Here is a tiny trained network, its code and every weight. The questions are about switching its units off for an input and a class, where a switched-off unit gives its printed mean instead of its output.

import numpy as np


def w(rows, s, z=0):
    codes = np.array(rows[::2]) - 128.0
    scale = np.full(codes.shape[1], s)
    scale[-1] = z or s
    return codes * scale


def norm(h):
    return h / np.sqrt((h * h).mean(-1, keepdims=True) + 1e-5)


def f(y):
    return np.maximum(y, 0)


def log_softmax(a):
    a = a - a.max(-1, keepdims=True)
    return a - np.log(np.exp(a).sum(-1, keepdims=True))


def net(x, mask):
    res = np.array(x, float).reshape(1, 5) / 4 @ E
    u = 0
    for l in range(2):
        y = f(norm(res) @ A[l][:, :-1].T + A[l][:, -1])
        res = res + np.where(mask[u : u + 9], y, B[l][:, -1]) @ B[l][:, :-1]
        u += 9
    return log_softmax(norm(res)[-1] @ U[:, :-1].T + U[:, -1])


A, B = {}, {}
E = w([
[112,143,67,174,63],'x0',
[143,219,83,103,164],'x1',
[128,127,128,128,128],'x2',
[138,121,98,176,187],'x3',
[255,129,148,137,112],'x4',
],0.0084)
A[0] = w([
[153,191,45,142,146,144],'0.n0',
[89,189,171,90,76,112],'0.n1',
[141,183,162,117,173,90],'0.n2',
[125,179,146,104,183,101],'0.n3',
[169,83,63,149,92,255],'0.n4',
[146,129,108,246,199,99],'0.n5',
[143,128,79,158,202,47],'0.n6',
[162,122,160,117,147,140],'0.n7',
[162,150,157,58,27,88],'0.n8',
],0.012,0.0028)
B[0] = w([
[121,188,189,104,65,245],'0.n0',
[140,60,90,46,134,200],'0.n1',
[134,135,188,149,110,203],'0.n2',
[112,167,142,124,50,211],'0.n3',
[93,166,84,197,120,244],'0.n4',
[156,48,84,2,99,255],'0.n5',
[123,84,91,27,136,207],'0.n6',
[121,169,123,191,180,207],'0.n7',
[149,83,69,73,150,230],'0.n8',
],0.0083,0.005)
A[1] = w([
[140,127,215,79,226,137],'1.n0',
[241,127,130,144,101,253],'1.n1',
[130,3,149,199,103,123],'1.n2',
[78,131,154,116,168,98],'1.n3',
[68,112,149,108,106,200],'1.n4',
[126,93,172,158,112,30],'1.n5',
[128,165,67,134,96,163],'1.n6',
[92,129,122,107,101,134],'1.n7',
[135,131,74,121,183,91],'1.n8',
],0.013,0.0027)
B[1] = w([
[139,121,53,211,1,239],'1.n0',
[30,90,132,137,229,255],'1.n1',
[150,239,167,41,109,222],'1.n2',
[115,118,156,174,169,169],'1.n3',
[194,130,118,142,202,222],'1.n4',
[142,177,156,111,89,144],'1.n5',
[164,91,201,175,115,202],'1.n6',
[141,105,140,203,166,194],'1.n7',
[149,130,130,60,91,148],'1.n8',
],0.0098,0.0073)
U = w([
[149,67,44,26,105,219],'0',
[146,249,200,93,83,3],'1',
[158,120,91,246,34,210],'2',
[100,123,119,181,236,163],'3',
],0.018,0.00071)

Each question gives the input, the list of numbers given to net, and the class t.
The units are the neurons (one row each of A and B). Each row of codes is followed by its name. A weight is (code - 128) times the scale printed after its matrix; where a second scale follows, it is the last column's (A, B and U).
mask holds one flag per neuron, layer by layer. A switched-off neuron (its flag False) gives its mean, the last column of its row in B, instead of its output. The means were averaged over made-up inputs and are rounded, as every weight is.
A unit's drop is (log p(t) with every unit on - log p(t) with that unit switched off) / (log p(t) with every unit on - log p(t) with every unit switched off).
The circuit of an input: a set's keep is (log p(t) with only the set's units on - log p(t) with every unit switched off) / (log p(t) with every unit on - log p(t) with every unit switched off). Starting from the 12 units with the biggest drops (on a tie, the unit counted first), units are removed one at a time, each time the one whose removal leaves the highest keep (on an exact tie, the one counted first), for as long as the keep stays at least 0.8.
units of the circuit, in order: the units of the circuit, biggest drop first
unit that matters most: the unit with the biggest drop
top k neurons: the k neurons with the biggest drops, biggest first
top k neurons in layer l: the k neurons of layer l with the biggest drops, biggest first
input [-5,3,1,7,7], class 0: top 2 neurons => (0.n5; 0.n6)
input [-2,2,3,-5,6], class 3: top 2 neurons => (1.n1; 0.n5)
input [-2,-5,-3,0,6], class 3: top 2 neurons => (1.n1; 0.n7)
input [6,-3,-5,7,2], class 0: top 2 neurons => (0.n5; 1.n0)
input [6,5,8,-7,-2], class 0: units of the circuit, in order => (0.n1)
input [-3,6,-5,0,-4], class 1: top 2 neurons => (0.n3; 1.n1)
input [6,8,-3,5,-6], class 1: top 3 neurons => (0.n0; 1.n0; 1.n1)
input [-8,5,0,-3,7], class 2: top 2 neurons in layer 0 => (0.n4; 0.n2)
input [-5,-2,1,4,5], class 2: top 4 neurons => (1.n0; 0.n7; 0.n8; 0.n1)
input [2,-1,-4,2,3], class 3: top 2 neurons in layer 1 => (1.n0; 1.n1)
input [4,5,7,0,1], class 1: top 2 neurons => (0.n0; 1.n0)
input [7,4,-1,7,3], class 0: top 2 neurons => (0.n5; 0.n6)
input [2,8,-2,6,2], class 1: top 3 neurons in layer 0 => (0.n0; 0.n8; 0.n1)
input [2,-7,-8,-4,-3], class 1: units of the circuit, in order => (1.n2)
input [-7,-3,-8,-6,0], class 2: top 4 neurons => (1.n0; 0.n5; 0.n7; 0.n6)
input [3,-7,-8,-2,8], class 3: top 3 neurons in layer 1 => (1.n1; 1.n0; 1.n8)
input [3,-2,6,-6,6], class 0: top 3 neurons => (0.n8; 0.n0; 1.n7)
input [8,-8,-5,-7,-2], class 1: units of the circuit, in order => (1.n2; 1.n0)
input [5,-4,-3,-6,-2], class 0: top 2 neurons => (0.n1; 0.n8)
input [7,8,-7,7,0], class 1: top 2 neurons in layer 0 => (0.n0; 0.n8)
input [0,-7,4,4,-6], class 1: unit that matters most => 1.n2
input [1,-5,7,1,-4], class 1: top 2 neurons in layer 1 => (1.n2; 1.n1)
input [0,4,2,-1,-4], class 1: top 2 neurons in layer 1 => (1.n1; 1.n0)
